Below are the code and all the weights of a small trained network. Each question names an input and a target symbol and asks about switching units off, where a switched-off unit gives its printed mean instead of its output.

import numpy as np


def w(rows, s, z=0):
    codes = np.array(rows[::2]) - 128.0
    scale = np.full(codes.shape[1], s)
    scale[-1] = z or s
    return codes * scale


def norm(h):
    return h / np.sqrt((h * h).mean(-1, keepdims=True) + 1e-5)


def f(y):
    return np.maximum(y, 0)


def softmax(a):
    e = np.exp(a - a.max(-1, keepdims=True))
    return e / e.sum(-1, keepdims=True)


def log_softmax(a):
    a = a - a.max(-1, keepdims=True)
    return a - np.log(np.exp(a).sum(-1, keepdims=True))


def net(x, mask):
    ids = ['βδζηθτφψ'.index(c) for c in x.split()]
    T = len(ids)
    res = E[ids] + P[:T]
    q, k, v = (norm(res) @ M[0].T for M in (Q, K, V))
    z = softmax(np.where(np.tri(T) > 0, q @ k.T / 2**0.5, -1e9)) @ v
    res = res + np.where(mask[0], z, O[0][:, -1]) @ O[0][:, :-1]
    y = f(norm(res) @ A[0][:, :-1].T + A[0][:, -1])
    res = res + np.where(mask[1:13], y, B[0][:, -1]) @ B[0][:, :-1]
    return log_softmax(norm(res)[-1] @ U[:, :-1].T + U[:, -1])


Q, K, V, O, A, B = {}, {}, {}, {}, {}, {}
E = w([
[184,130,216,166,98,140,65],'β',
[123,91,177,131,123,80,66],'δ',
[155,83,120,184,145,127,126],'ζ',
[183,114,175,141,118,119,74],'η',
[179,161,227,144,150,33,219],'θ',
[137,84,103,161,131,129,72],'τ',
[108,101,135,254,129,165,139],'φ',
[106,166,31,130,153,161,143],'ψ',
],0.016)
P = w([
[116,135,78,87,97,171,212],'0',
[185,223,67,177,72,107,95],'1',
[96,50,227,106,170,43,146],'2',
[56,170,129,109,105,246,158],'3',
[160,233,130,127,114,80,81],'4',
[198,121,94,78,234,72,86],'5',
[41,149,131,97,106,254,142],'6',
],0.012)
Q[0] = w([
[91,99,180,98,155,197,128],'h1',
[93,178,146,122,51,247,185],'h1',
],0.012)
K[0] = w([
[124,68,117,98,1,168,220],'h1',
[219,27,88,80,14,98,173],'h1',
],0.0096)
V[0] = w([
[176,147,37,120,179,191,56],'h1',
[213,113,94,2,114,117,87],'h1',
],0.0074)
O[0] = w([
[162,159,180,105,222,182,84,127],'h1',
[161,82,25,65,133,101,1,3],'h1',
],0.012,0.002)
A[0] = w([
[116,80,173,129,150,68,65,152],'n1',
[149,84,152,167,188,174,143,210],'n2',
[84,79,131,111,77,127,128,66],'n3',
[161,124,112,151,165,113,87,227],'n4',
[135,154,108,4,107,130,130,252],'n5',
[67,142,81,113,172,196,144,96],'n6',
[140,160,172,178,85,63,173,183],'n7',
[121,221,132,117,76,146,61,80],'n8',
[170,129,136,123,215,159,126,98],'n9',
[173,93,177,103,167,50,152,200],'n10',
[91,80,134,97,113,136,203,68],'n11',
[88,115,149,151,29,202,168,136],'n12',
],0.012,0.0027)
B[0] = w([
[124,187,65,37,138,138,191,191],'n1',
[106,14,103,152,106,88,23,216],'n2',
[226,128,133,227,82,16,125,153],'n3',
[36,132,124,142,139,111,177,200],'n4',
[110,127,168,254,127,227,71,170],'n5',
[230,66,197,96,64,112,181,169],'n6',
[74,144,108,108,115,199,38,255],'n7',
[144,59,153,76,132,165,218,183],'n8',
[94,131,207,120,82,28,184,195],'n9',
[194,155,85,138,122,43,6,215],'n10',
[107,102,168,38,185,122,148,172],'n11',
[168,193,73,38,217,71,132,224],'n12',
],0.0072,0.0092)
U = w([
[158,127,206,95,13,189,105,78],'β',
[95,186,154,92,159,178,180,157],'δ',
[72,153,51,141,130,226,39,252],'ζ',
[178,167,69,160,28,90,79,120],'η',
[231,175,113,71,121,120,91,93],'θ',
[81,179,42,59,120,73,135,129],'τ',
[85,88,252,145,62,120,80,127],'φ',
[130,94,151,51,255,111,123,67],'ψ',
],0.008,0.0027)

Each question gives the input, a string of symbols that net reads in full, and the target symbol t.
The units are the heads (2 rows each of Q, K, V and O) and the neurons (one row each of A and B). Each row of codes is followed by its name. A weight is (code - 128) times the scale printed after its matrix; where a second scale follows, it is the last column's (O, A, B and U).
mask holds one flag per unit, heads first, then neurons. A switched-off unit (its flag False) gives its mean, the last column of its rows in O or B, instead of its output. The means were averaged over made-up inputs and are rounded, as every weight is.
A unit's drop is (log p(t) with every unit on - log p(t) with that unit switched off) / (log p(t) with every unit on - log p(t) with every unit switched off).
The circuit of an input: a set's keep is (log p(t) with only the set's units on - log p(t) with every unit switched off) / (log p(t) with every unit on - log p(t) with every unit switched off). Starting from the 12 units with the biggest drops (on a tie, the unit counted first), units are removed one at a time, each time the one whose removal leaves the highest keep (on an exact tie, the one counted first), for as long as the keep stays at least 0.8.
units of the circuit, in order: the units of the circuit, biggest drop first
most important unit: the unit with the biggest drop
k most important neurons: the k neurons with the biggest drops, biggest first
drop of u: that unit's drop, to one decimal
input ζ φ δ δ, target ψ: most important unit => n12
input β ψ β φ η β, target φ: units of the circuit, in order => h1, n12
input ζ ψ η δ θ β φ, target ψ: units of the circuit, in order => n12, n6
input τ δ φ ζ, target φ: 2 most important neurons => n9, n12
input ζ φ δ ψ η β τ, target ψ: units of the circuit, in order => n12, n7
input θ φ φ β τ φ η, target τ: units of the circuit, in order => h1, n12
input δ φ β θ ζ ζ δ, target η: units of the circuit, in order => h1, n3
input φ η η η θ φ, target φ: units of the circuit, in order => n9, n12
input ζ β η η φ, target ζ: 3 most important neurons => n7, n9, n10
input ζ φ ζ φ η η η, target ψ: 2 most important neurons => n12, n7
input τ η φ φ, target φ: 3 most important neurons => n6, n9, n2
input φ η ζ δ φ ζ τ, target δ: 2 most important neurons => n12, n10
input θ τ τ ψ δ, target τ: 2 most important neurons => n1, n4
input ψ ζ ψ ψ, target β: most important unit => n6
input θ δ τ, target τ: drop of n5 => 0.1
input φ η η θ φ ψ ψ, target δ: drop of n6 => 0.0
input φ η φ ζ η η η, target δ: drop of n10 => 0.1
input δ θ ζ ζ η η β, target η: drop of n3 => 0.3
